Below are the code and all the weights of a small trained network. Each question names an input and a class and asks about switching units off, where a switched-off unit gives its printed mean instead of its output.

import numpy as np


def w(rows, s, z=0):
    codes = np.array(rows[::2]) - 128.0
    scale = np.full(codes.shape[1], s)
    scale[-1] = z or s
    return codes * scale


def f(y):
    return y / 2 * (1 + np.tanh(0.7978845608 * (y + 0.044715 * y**3)))


def log_softmax(a):
    a = a - a.max(-1, keepdims=True)
    return a - np.log(np.exp(a).sum(-1, keepdims=True))


def net(x, mask):
    res = np.array(x, float).reshape(1, 6) / 4 @ E
    y = f(res @ A[0][:, :-1].T + A[0][:, -1])
    res = res + np.where(mask, y, B[0][:, -1]) @ B[0][:, :-1]
    return log_softmax(res[-1] @ U[:, :-1].T + U[:, -1])


A, B = {}, {}
E = w([
[129,128,129],'x0',
[1,134,91],'x1',
[122,18,113],'x2',
[129,128,127],'x3',
[96,117,212],'x4',
[127,128,127],'x5',
],0.01)
A[0] = w([
[131,128,128,94],'N0',
[130,46,110,245],'N1',
[72,170,100,140],'N2',
[143,172,151,153],'N3',
[162,127,78,204],'N4',
[127,133,129,102],'N5',
[131,128,131,77],'N6',
[146,162,145,154],'N7',
[73,130,182,92],'N8',
[140,127,187,91],'N9',
[158,42,120,95],'N10',
[188,154,141,242],'N11',
[5,76,91,55],'N12',
[120,153,128,146],'N13',
[62,170,96,149],'N14',
[91,115,250,254],'N15',
],0.023,0.0047)
B[0] = w([
[131,123,128,124],'N0',
[184,92,67,230],'N1',
[48,133,98,195],'N2',
[163,125,162,168],'N3',
[163,160,117,183],'N4',
[126,121,132,125],'N5',
[130,118,129,122],'N6',
[161,127,151,160],'N7',
[125,191,149,169],'N8',
[93,87,128,160],'N9',
[69,74,108,213],'N10',
[213,127,154,209],'N11',
[166,255,129,249],'N12',
[107,126,146,144],'N13',
[42,135,90,207],'N14',
[102,99,241,228],'N15',
],0.05,0.015)
U = w([
[198,221,169,246],'0',
[192,62,56,78],'1',
[36,137,40,254],'2',
[148,188,32,23],'3',
[172,104,195,17],'4',
[106,2,150,164],'5',
[31,156,156,23],'6',
],0.0054,0.0061)

Each question gives the input, the list of numbers given to net, and the class t.
The units are the neurons (one row each of A and B). Each row of codes is followed by its name. A weight is (code - 128) times the scale printed after its matrix; where a second scale follows, it is the last column's (A, B and U).
mask holds one flag per neuron, in row order. A switched-off neuron (its flag False) gives its mean, the last column of its row in B, instead of its output. The means were averaged over made-up inputs and are rounded, as every weight is.
A unit's drop is (log p(t) with every unit on - log p(t) with that unit switched off) / (log p(t) with every unit on - log p(t) with every unit switched off).
The circuit of an input: a set's keep is (log p(t) with only the set's units on - log p(t) with every unit switched off) / (log p(t) with every unit on - log p(t) with every unit switched off). Starting from the 12 units with the biggest drops (on a tie, the unit counted first), units are removed one at a time, each time the one whose removal leaves the highest keep (on an exact tie, the one counted first), for as long as the keep stays at least 0.8.
units of the circuit, in order: the units of the circuit, biggest drop first
unit that matters most: the unit with the biggest drop
top k neurons: the k neurons with the biggest drops, biggest first
drop of u: that unit's drop, to one decimal
input [7,8,0,7,6,0], class 6: unit that matters most -> N14
input [0,-3,1,0,-8,-4], class 1: top 3 neurons -> N12; N15; N8
input [-1,-5,1,-2,8,-7], class 5: top 3 neurons -> N12; N9; N4
input [-3,7,-1,8,1,-1], class 6: units of the circuit, in order -> N14; N2; N1; N12
input [3,6,1,-6,-8,-5], class 3: top 4 neurons -> N12; N10; N15; N4
input [3,7,0,4,0,-2], class 2: top 2 neurons -> N14; N2
input [-8,-1,-1,-6,5,-1], class 4: top 3 neurons -> N12; N10; N14
input [-8,8,-5,-5,-1,-6], class 2: top 3 neurons -> N14; N15; N2
input [-6,-2,7,-4,2,7], class 5: top 2 neurons -> N10; N12
input [2,3,0,5,5,-4], class 6: top 4 neurons -> N11; N15; N1; N4
input [2,7,1,4,-5,0], class 3: top 2 neurons -> N12; N10
input [-4,8,-1,-2,7,0], class 6: top 4 neurons -> N14; N2; N15; N11
input [-6,0,3,-4,-2,-3], class 1: top 2 neurons -> N12; N14
input [-8,6,-1,3,-1,-2], class 2: units of the circuit, in order -> N14
input [4,4,-6,5,0,-6], class 2: top 2 neurons -> N15; N14
input [-2,-1,-8,8,8,-6], class 4: top 2 neurons -> N15; N12
input [-8,2,5,4,-2,-3], class 3: top 2 neurons -> N15; N12
input [7,2,-6,1,-7,7], class 2: drop of N15 -> 0.2
input [-1,2,-4,3,-8,-4], class 2: drop of N15 -> 0.1
input [1,-1,1,-3,-7,6], class 1: drop of N15 -> 0.2
input [-2,-5,5,5,8,-6], class 5: drop of N1 -> 0.0
input [5,3,0,-2,3,-8], class 6: unit that matters most -> N11
